Here is a tiny trained network, its code and every weight. The questions are about switching its units off for an input and a target symbol, where a switched-off unit gives its printed mean instead of its output.

import numpy as np


def w(rows, s, z=0):
    codes = np.array(rows[::2]) - 128.0
    scale = np.full(codes.shape[1], s)
    scale[-1] = z or s
    return codes * scale


def norm(h):
    return h / np.sqrt((h * h).mean(-1, keepdims=True) + 1e-5)


def f(y):
    return np.maximum(y, 0)


def softmax(a):
    e = np.exp(a - a.max(-1, keepdims=True))
    return e / e.sum(-1, keepdims=True)


def log_softmax(a):
    a = a - a.max(-1, keepdims=True)
    return a - np.log(np.exp(a).sum(-1, keepdims=True))


def net(x, mask):
    ids = ['ΔΛαζημξπτω'.index(c) for c in x.split()]
    T = len(ids)
    res = E[ids] + P[:T]
    r = norm(res)
    for j in range(3):
        rows = slice(3 * j, 3 * j + 3)
        q, k, v = (r @ M[0][rows].T for M in (Q, K, V))
        z = softmax(np.where(np.tri(T) > 0, q @ k.T / 3**0.5, -1e9)) @ v
        o = O[0][rows]
        res = res + np.where(mask[j], z, o[:, -1]) @ o[:, :-1]
    y = f(norm(res) @ A[0][:, :-1].T + A[0][:, -1])
    res = res + np.where(mask[3:11], y, B[0][:, -1]) @ B[0][:, :-1]
    return log_softmax(norm(res)[-1] @ U[:, :-1].T + U[:, -1])


Q, K, V, O, A, B = {}, {}, {}, {}, {}, {}
E = w([
[251,155,172],'Δ',
[98,100,124],'Λ',
[152,168,75],'α',
[110,106,17],'ζ',
[35,170,140],'η',
[122,134,213],'μ',
[248,156,171],'ξ',
[121,215,176],'π',
[85,101,70],'τ',
[111,109,37],'ω',
],0.015)
P = w([
[80,107,2],'0',
[89,104,45],'1',
[93,101,55],'2',
[86,99,72],'3',
[90,100,79],'4',
[75,101,84],'5',
[80,97,90],'6',
[79,107,97],'7',
[67,101,97],'8',
[65,102,110],'9',
[54,106,109],'10',
],0.0042)
Q[0] = w([
[131,21,140],'H1',
[135,98,87],'H1',
[90,6,100],'H1',
[106,153,87],'H2',
[53,193,71],'H2',
[65,92,165],'H2',
[182,152,160],'H3',
[135,155,135],'H3',
[69,124,90],'H3',
],0.025)
K[0] = w([
[179,31,93],'H1',
[181,143,59],'H1',
[167,41,6],'H1',
[63,160,102],'H2',
[44,216,117],'H2',
[90,111,227],'H2',
[170,71,69],'H3',
[139,126,67],'H3',
[87,181,154],'H3',
],0.017)
V[0] = w([
[249,108,74],'H1',
[84,192,57],'H1',
[84,133,79],'H1',
[190,150,153],'H2',
[160,71,45],'H2',
[206,87,131],'H2',
[144,128,99],'H3',
[84,218,150],'H3',
[130,178,107],'H3',
],0.011)
O[0] = w([
[88,190,127,120],'H1',
[79,126,254,254],'H1',
[122,103,231,200],'H1',
[98,188,74,82],'H2',
[90,120,228,169],'H2',
[46,142,116,61],'H2',
[70,135,134,145],'H3',
[173,206,163,177],'H3',
[125,207,114,169],'H3',
],0.007)
A[0] = w([
[104,143,116,22],'N1',
[163,253,145,74],'N2',
[92,87,132,184],'N3',
[131,78,143,157],'N4',
[124,142,104,146],'N5',
[88,135,97,88],'N6',
[84,52,99,2],'N7',
[71,113,173,51],'N8',
],0.016,0.0051)
B[0] = w([
[109,84,143,128],'N1',
[98,74,206,253],'N2',
[146,112,29,185],'N3',
[190,206,114,179],'N4',
[190,107,104,143],'N5',
[159,220,189,133],'N6',
[23,254,180,139],'N7',
[177,114,65,209],'N8',
],0.0087,0.0078)
U = w([
[129,219,130,98],'Δ',
[152,13,147,73],'Λ',
[29,193,182,181],'α',
[71,166,92,254],'ζ',
[254,187,187,25],'η',
[185,128,77,238],'μ',
[128,222,130,106],'ξ',
[128,147,154,110],'π',
[67,57,108,132],'τ',
[96,132,100,156],'ω',
],0.015,0.0057)

Each question gives the input, a string of symbols that net reads in full, and the target symbol t.
The units are the heads (3 rows each of Q, K, V and O) and the neurons (one row each of A and B). Each row of codes is followed by its name. A weight is (code - 128) times the scale printed after its matrix; where a second scale follows, it is the last column's (O, A, B and U).
mask holds one flag per unit, heads first, then neurons. A switched-off unit (its flag False) gives its mean, the last column of its rows in O or B, instead of its output. The means were averaged over made-up inputs and are rounded, as every weight is.
A unit's drop is (log p(t) with every unit on - log p(t) with that unit switched off) / (log p(t) with every unit on - log p(t) with every unit switched off).
The circuit of an input: a set's keep is (log p(t) with only the set's units on - log p(t) with every unit switched off) / (log p(t) with every unit on - log p(t) with every unit switched off). Starting from all 11 units, units are removed one at a time, each time the one whose removal leaves the highest keep (on an exact tie, the one counted first), for as long as the keep stays at least 0.8.
units of the circuit, in order: the units of the circuit, biggest drop first
top k neurons: the k neurons with the biggest drops, biggest first
heads that matter: for each layer, one digit per head in row order, 1 if its drop is at least 0.15 and else 0, layers parted by /
drop when u is switched off: that unit's drop, to one decimal
input ζ α α η α α α ω ω ω, target η: units of the circuit, in order	H3
input α α π α α Λ Λ α Δ, target α: units of the circuit, in order	H2, N2
input α Λ μ μ α α α ω, target μ: units of the circuit, in order	N3, N4
input Λ α μ α Λ α τ ξ α α τ, target μ: units of the circuit, in order	N2, N8
input α α α Λ α α π τ, target α: heads that matter	101
input α α α Λ α α ζ, target ζ: heads that matter	001
input α τ τ ζ ζ α α α ζ, target ζ: top 3 neurons	N2, N7, N3
input ξ Λ α η ζ Λ ω μ Λ, target μ: heads that matter	010
input τ μ α τ η η α Λ, target η: heads that matter	001
input ξ μ τ τ, target μ: heads that matter	100
input τ Δ ζ Λ Λ α, target α: heads that matter	100
input μ α α α α α α Λ, target μ: units of the circuit, in order	H2, N2
input Λ α α α ζ ω, target ζ: top 2 neurons	N2, N3
input Λ α α α ζ α η α α η, target η: top neuron	N2
input η α α Λ Λ, target η: heads that matter	010
input τ μ τ α ω, target μ: top 3 neurons	N2, N3, N4
input α α τ α η ζ, target η: heads that matter	011
input α Δ α ζ ζ α η τ η τ, target η: heads that matter	001
input ζ μ μ α, target μ: heads that matter	100
input α ζ π α π α ζ ω π τ ζ, target α: units of the circuit, in order	H1
input ζ η α Λ α α α Λ τ, target η: units of the circuit, in order	H3, H2
input τ α μ α α Λ α α α ζ, target μ: heads that matter	101
input ζ τ τ α μ Λ η α α α μ, target μ: units of the circuit, in order	H1, H2
input α α α η α α τ τ ω, target η: drop when H2 is switched off	0.3
